Below are the code and all the weights of a small trained network. Each question names an input and a class and asks about switching units off, where a switched-off unit gives its printed mean instead of its output.

import numpy as np


def w(rows, s, z=0):
    codes = np.array(rows[::2]) - 128.0
    scale = np.full(codes.shape[1], s)
    scale[-1] = z or s
    return codes * scale


def norm(h):
    return h / np.sqrt((h * h).mean(-1, keepdims=True) + 1e-5)


def f(y):
    return y / 2 * (1 + np.tanh(0.7978845608 * (y + 0.044715 * y**3)))


def log_softmax(a):
    a = a - a.max(-1, keepdims=True)
    return a - np.log(np.exp(a).sum(-1, keepdims=True))


def net(x, mask):
    res = np.array(x, float).reshape(1, 2) / 4 @ E
    u = 0
    for l in range(2):
        y = f(norm(res) @ A[l][:, :-1].T + A[l][:, -1])
        res = res + np.where(mask[u : u + 9], y, B[l][:, -1]) @ B[l][:, :-1]
        u += 9
    return log_softmax(norm(res)[-1] @ U[:, :-1].T + U[:, -1])


A, B = {}, {}
E = w([
[110,31,59,159,86],'x0',
[165,190,244,58,73],'x1',
],0.0011)
A[0] = w([
[132,3,113,159,65,48],'0.n1',
[99,83,122,181,159,230],'0.n2',
[145,122,188,77,53,61],'0.n3',
[106,101,124,163,182,243],'0.n4',
[146,96,119,120,123,143],'0.n5',
[158,104,174,118,56,69],'0.n6',
[74,70,13,182,123,139],'0.n7',
[158,141,189,95,87,2],'0.n8',
[137,156,160,104,174,169],'0.n9',
],0.0042,0.00089)
B[0] = w([
[1,131,105,200,17,181],'0.n1',
[173,154,231,99,121,172],'0.n2',
[183,115,152,133,199,159],'0.n3',
[135,180,165,103,154,169],'0.n4',
[128,132,139,96,104,131],'0.n5',
[147,156,184,177,159,139],'0.n6',
[135,95,106,62,173,254],'0.n7',
[205,62,45,132,233,147],'0.n8',
[60,173,74,116,61,155],'0.n9',
],0.003,0.0034)
A[1] = w([
[132,115,101,169,190,119],'1.n1',
[194,151,166,115,154,138],'1.n2',
[106,187,146,154,139,186],'1.n3',
[120,172,58,159,107,111],'1.n4',
[107,70,70,108,111,122],'1.n5',
[78,62,111,151,39,25],'1.n6',
[249,88,126,187,152,22],'1.n7',
[254,127,156,161,141,5],'1.n8',
[124,94,137,200,77,123],'1.n9',
],0.006,0.0017)
B[1] = w([
[151,114,146,66,71,153],'1.n1',
[128,84,111,113,132,249],'1.n2',
[130,101,159,191,99,181],'1.n3',
[86,164,163,154,162,129],'1.n4',
[155,158,165,175,127,200],'1.n5',
[50,2,200,120,106,234],'1.n6',
[174,148,147,170,153,193],'1.n7',
[167,102,200,166,131,218],'1.n8',
[85,141,99,58,144,131],'1.n9',
],0.0054,0.0021)
U = w([
[138,128,65,139,86,31],'0',
[70,221,123,214,128,153],'1',
[123,152,51,5,181,149],'2',
[26,40,171,124,102,196],'3',
[228,93,195,168,160,194],'4',
[136,147,105,112,77,3],'5',
],0.012,0.006)

Each question gives the input, the list of numbers given to net, and the class t.
The units are the neurons (one row each of A and B). Each row of codes is followed by its name. A weight is (code - 128) times the scale printed after its matrix; where a second scale follows, it is the last column's (A, B and U).
mask holds one flag per neuron, layer by layer. A switched-off neuron (its flag False) gives its mean, the last column of its row in B, instead of its output. The means were averaged over made-up inputs and are rounded, as every weight is.
A unit's drop is (log p(t) with every unit on - log p(t) with that unit switched off) / (log p(t) with every unit on - log p(t) with every unit switched off).
The circuit of an input: a set's keep is (log p(t) with only the set's units on - log p(t) with every unit switched off) / (log p(t) with every unit on - log p(t) with every unit switched off). Starting from the 12 units with the biggest drops (on a tie, the unit counted first), units are removed one at a time, each time the one whose removal leaves the highest keep (on an exact tie, the one counted first), for as long as the keep stays at least 0.8.
circuit, biggest first: the units of the circuit, biggest drop first
most important unit: the unit with the biggest drop
k most important neurons: the k neurons with the biggest drops, biggest first
k most important neurons of layer l: the k neurons of layer l with the biggest drops, biggest first
drop of u: that unit's drop, to one decimal
input [-1,-6], class 2: circuit, biggest first -> 0.n7, 1.n6
input [-6,-6], class 2: 4 most important neurons -> 0.n1, 1.n6, 1.n8, 1.n5
input [8,8], class 4: 4 most important neurons -> 0.n3, 0.n8, 0.n6, 1.n7
input [-2,-1], class 1: most important unit -> 0.n1
input [-6,-3], class 1: 2 most important neurons -> 1.n6, 0.n7
input [-8,-1], class 1: 4 most important neurons -> 0.n9, 0.n7, 1.n6, 1.n3
input [-4,0], class 1: 4 most important neurons -> 0.n9, 0.n7, 0.n2, 1.n6
input [-5,0], class 1: 2 most important neurons of layer 0 -> 0.n9, 0.n7
input [0,-8], class 2: 4 most important neurons of layer 0 -> 0.n7, 0.n4, 0.n9, 0.n2
input [-6,-8], class 2: 2 most important neurons -> 0.n1, 1.n6
input [-5,-4], class 1: 3 most important neurons of layer 0 -> 0.n8, 0.n7, 0.n3
input [4,4], class 4: 2 most important neurons -> 0.n3, 0.n8
input [-1,-7], class 2: 3 most important neurons -> 0.n7, 1.n6, 1.n8
input [-4,-2], class 1: 3 most important neurons -> 1.n6, 0.n1, 0.n7
input [-1,0], class 1: most important unit -> 0.n9
input [7,7], class 4: 3 most important neurons of layer 0 -> 0.n3, 0.n8, 0.n6
input [5,5], class 4: 2 most important neurons of layer 0 -> 0.n3, 0.n8
input [-5,-2], class 1: 3 most important neurons -> 1.n6, 0.n7, 0.n1
input [-8,-4], class 1: drop of 1.n6 -> 0.2
input [-5,-8], class 2: most important neuron -> 1.n6
input [0,-1], class 2: drop of 1.n6 -> 0.3
input [-4,-1], class 1: drop of 0.n7 -> 0.2
input [-8,-5], class 1: 2 most important neurons -> 1.n6, 0.n7
input [0,0], class 0: 2 most important neurons -> 0.n1, 0.n8
